Small tables with named rows and columns. After each table, cells are looked up by row and column.

kufonil:
         votati  kodun  zakefez   maz  fizige  rofe   sak   zez   zol  kevuvob
puz        4797   4568     7024  4063    5967  4294  5086  5797  5363     4660
regogil    5500   7557     7745  7863    8238  7921  5026  7082  4833     6468
buzofat    7450   5623     3954  5509    4617  7764  7871  4247  5229     5011
zedidov    5037   6588     8309  8890    6930  6263  4332  8678  6379     9630
gam        6288   5613     5413  6231    5962  6506  6188  6199  5595     6341
komupil    7145   6512     1868  5911    4996  6377  7158  4045  6870     4541
papupal    4931   7750     8044  9068    9005  7503  3437  8851  5694     8390
kimov      6732   5971     4896  5753    5007  7523  6336  4695  5804     5689
gel        4332   7235     8161  8567    8302  6597  3089  8711  6053     8325
zozumu     5666   3752     5186  3735    4606  3010  6112  5358  5805     4584
muvik      6704   5767     4544  6783    5189  6359  7079  6249  5974     7037
mutovo     6836   5292     3090  4607    4378  5040  7160  4041  6549     4425
nes        6991   5736     4529  6341    5243  7026  7207  5769  5742     6545
lakaso     6894   6030     4259  6117    6157  6513  7452  5402  5259     5046

lakaso, zakefez: 4259
muvik, zez: 6249
puz, zakefez: 7024
zozumu, fizige: 4606
kimov, kodun: 5971
mutovo, maz: 4607
puz, kodun: 4568
puz, zol: 5363
komupil, rofe: 6377
muvik, rofe: 6359
mutovo, zez: 4041
muvik, maz: 6783
papupal, votati: 4931
zedidov, maz: 8890
nes, votati: 6991
lakaso, kodun: 6030
zozumu, zez: 5358

beze =
	mol	lil
fatuk	52	73
setiba	180	158
zalesel	64	56
kebufe	41	59
muk	209	189
sim	162	153
vab	144	98
romut	96	144
rov	94	63
tepeg	139	144

zalesel, mol: 64
tepeg, mol: 139
setiba, mol: 180
muk, mol: 209
rov, mol: 94
romut, mol: 96
rov, lil: 63
sim, mol: 162
vab, lil: 98
tepeg, lil: 144
fatuk, mol: 52
zalesel, lil: 56
vab, mol: 144
romut, lil: 144
muk, lil: 189
kebufe, lil: 59
kebufe, mol: 41
setiba, lil: 158
Row with the largest lil: muk

vifo.tsv
	zim	rup	mopelir	mipuge	mobes	dur
sal	266	612	575	551	330	415
rotisib	902	420	338	310	278	519
das	204	673	599	571	278	411
levud	348	588	457	561	447	467
biv	492	84	282	240	695	426
liv	163	444	361	541	656	527

What is the mopelir of sal in vifo? 575
What is the rup of biv in vifo? 84
What is the mopelir of das in vifo? 599
What is the mipuge of rotisib in vifo? 310
What is the rup of das in vifo? 673
What is the zim of biv in vifo? 492
What is the dur of biv in vifo? 426
What is the mopelir of levud in vifo? 457
What is the mipuge of das in vifo? 571
What is the dur of liv in vifo? 527

Table buna
,kuv,rekige,pemos,pib
ris,190,192,140,215
zeseb,100,72,132,126
zunosum,8,39,64,69
tik,248,190,170,200
ded,156,138,200,121
masumun,234,168,141,201

pib of tik is 200
pib of zeseb is 126
kuv of ded is 156
kuv of ris is 190
pib of ded is 121
pemos of ris is 140
pib of ris is 215
pemos of zunosum is 64
pemos of masumun is 141

ket
columns: nevezaz, rit, tobi, fod, gimesa, fevi, ziso, kulam
lekez: [51723, 88772, 51461, 52507, 49946, 17136, 52886, 26401]
pokilu: [60839, 76281, 53325, 77121, 55033, 16179, 33447, 39315]
rizi: [73920, 60882, 28696, 31773, 59320, 84419, 64291, 46892]
visati: [60762, 30713, 49560, 35230, 71259, 85975, 61703, 26506]
bur: [62334, 81863, 54271, 69242, 52680, 15040, 38837, 33608]
bezekif: [50320, 20772, 71942, 44504, 41064, 84501, 51572, 25979]
zab: [23323, 94329, 44347, 39090, 55866, 42627, 56872, 32912]
bekap: [66018, 78192, 32308, 34821, 50926, 86055, 55998, 57246]
nak: [70148, 44016, 33803, 31165, 69102, 84637, 65435, 34674]

pokilu, gimesa: 55033
bekap, tobi: 32308
visati, tobi: 49560
visati, ziso: 61703
bur, rit: 81863
bekap, ziso: 55998
bur, tobi: 54271
bezekif, fod: 44504
rizi, gimesa: 59320
zab, kulam: 32912
pokilu, rit: 76281
visati, kulam: 26506
lekez, fevi: 17136
visati, fod: 35230
bekap, gimesa: 50926

letif =
|  | fifu | lomapuv |
|---|---|---|
| mutomen | 67 | 43 |
| gom | 97 | 73 |
| bebik | 102 | 143 |
| vib | 73 | 220 |
| ganife | 72 | 46 |
| farole | 31 | 188 |
| nivenel | 107 | 124 |
| ketu | 114 | 124 |
| popi | 115 | 84 |
| dekol | 128 | 98 |
| batesof | 17 | 26 |
| vip | 9 | 221 |
| guponof | 94 | 90 |
| zovupev | 176 | 220 |

vib, lomapuv => 220
ketu, fifu => 114
batesof, fifu => 17
zovupev, lomapuv => 220
dekol, fifu => 128
zovupev, fifu => 176
guponof, fifu => 94
dekol, lomapuv => 98
ganife, lomapuv => 46
batesof, lomapuv => 26
popi, fifu => 115
gom, fifu => 97
gom, lomapuv => 73
farole, lomapuv => 188
vip, fifu => 9

tisu.tsv
	zuga	lun	ded	toloket	fumut	basonu	kul	gan
giku	101	350	391	240	393	367	151	406
dip	481	78	51	139	714	583	135	335
gubodet	150	219	147	453	661	75	757	94
leb	246	663	94	272	188	367	366	320

What is the kul of giku in tisu? 151
What is the toloket of gubodet in tisu? 453
What is the fumut of giku in tisu? 393
What is the basonu of gubodet in tisu? 75
What is the ded of gubodet in tisu? 147
What is the gan of gubodet in tisu? 94
What is the ded of dip in tisu? 51
What is the lun of leb in tisu? 663
What is the zuga of giku in tisu? 101
What is the zuga of dip in tisu? 481
What is the kul of leb in tisu? 366
What is the lun of dip in tisu? 78
What is the basonu of leb in tisu? 367
What is the kul of dip in tisu? 135

toporob =
	remefar	fes	dofu	gab	tud	mazoza	zasuk	fibaveb	bop
rus	122	101	126	142	92	90	155	176	107
pof	94	145	127	146	62	70	115	126	100
makale	175	128	116	149	211	182	79	83	142
rekot	156	110	155	97	156	39	104	153	156
nibe	71	116	139	131	193	134	132	161	188
bet	100	123	130	119	114	4	166	141	149
lidu	128	150	142	127	136	165	192	130	152

What is the fes of rekot in toporob?
110
What is the bop of bet in toporob?
149
What is the fibaveb of nibe in toporob?
161
What is the remefar of pof in toporob?
94
What is the tud of rus in toporob?
92
What is the dofu of makale in toporob?
116
What is the tud of nibe in toporob?
193
What is the fibaveb of bet in toporob?
141
What is the gab of lidu in toporob?
127
What is the zasuk of makale in toporob?
79
What is the zasuk of lidu in toporob?
192
What is the bop of lidu in toporob?
152
What is the tud of pof in toporob?
62
What is the dofu of rus in toporob?
126
What is the mazoza of pof in toporob?
70
What is the fibaveb of makale in toporob?
83
What is the zasuk of pof in toporob?
115
What is the fes of pof in toporob?
145
Which row has the largest fes? lidu

sim =
|  | paruken | tek | tep |
|---|---|---|---|
| lipu | 9.862 | 9.589 | 5.468 |
| rad | 2.770 | 8.074 | 7.412 |
| gupo | 1.673 | 5.728 | 2.786 |
| biged | 2.054 | 5.218 | 2.553 |

paruken of lipu: 9.862
tek of lipu: 9.589
tep of rad: 7.412
paruken of rad: 2.770
tek of biged: 5.218
tep of gupo: 2.786
tek of gupo: 5.728
tep of biged: 2.553
paruken of gupo: 1.673
tek of rad: 8.074
tep of lipu: 5.468
paruken of biged: 2.054
Row with the largest tek: lipu

fevogeb:
|  | gup | lafak | zinek | sog | tekif | mek | nadono |
|---|---|---|---|---|---|---|---|
| fas | -46.5 | -12.2 | -48.4 | 21.5 | -15.9 | -22.2 | 22.3 |
| bevubev | 0.8 | 5.7 | -3.0 | -25.8 | -19.7 | 6.5 | -8.5 |
| kitum | 16.2 | -12.5 | 35.4 | -61.2 | -16.5 | 1.1 | -41.9 |
| mipu | -11.4 | 7.8 | -10.5 | 16.2 | -29.1 | -1.2 | -9.0 |
| repak | -17.9 | 0.7 | -37.3 | -19.8 | -5.2 | -3.6 | 13.1 |
| tur | -36.3 | -7.8 | -44.6 | -19.0 | -13.7 | -12.3 | 29.4 |
| putuzum | -59.2 | -6.6 | -55.3 | 54.2 | -29.1 | -29.5 | 29.1 |

What is the lafak of bevubev in fevogeb? 5.7
What is the lafak of kitum in fevogeb? -12.5
What is the mek of putuzum in fevogeb? -29.5
What is the mek of mipu in fevogeb? -1.2
What is the sog of fas in fevogeb? 21.5
What is the zinek of bevubev in fevogeb? -3.0
What is the nadono of mipu in fevogeb? -9.0
Row with the largest nadono: tur

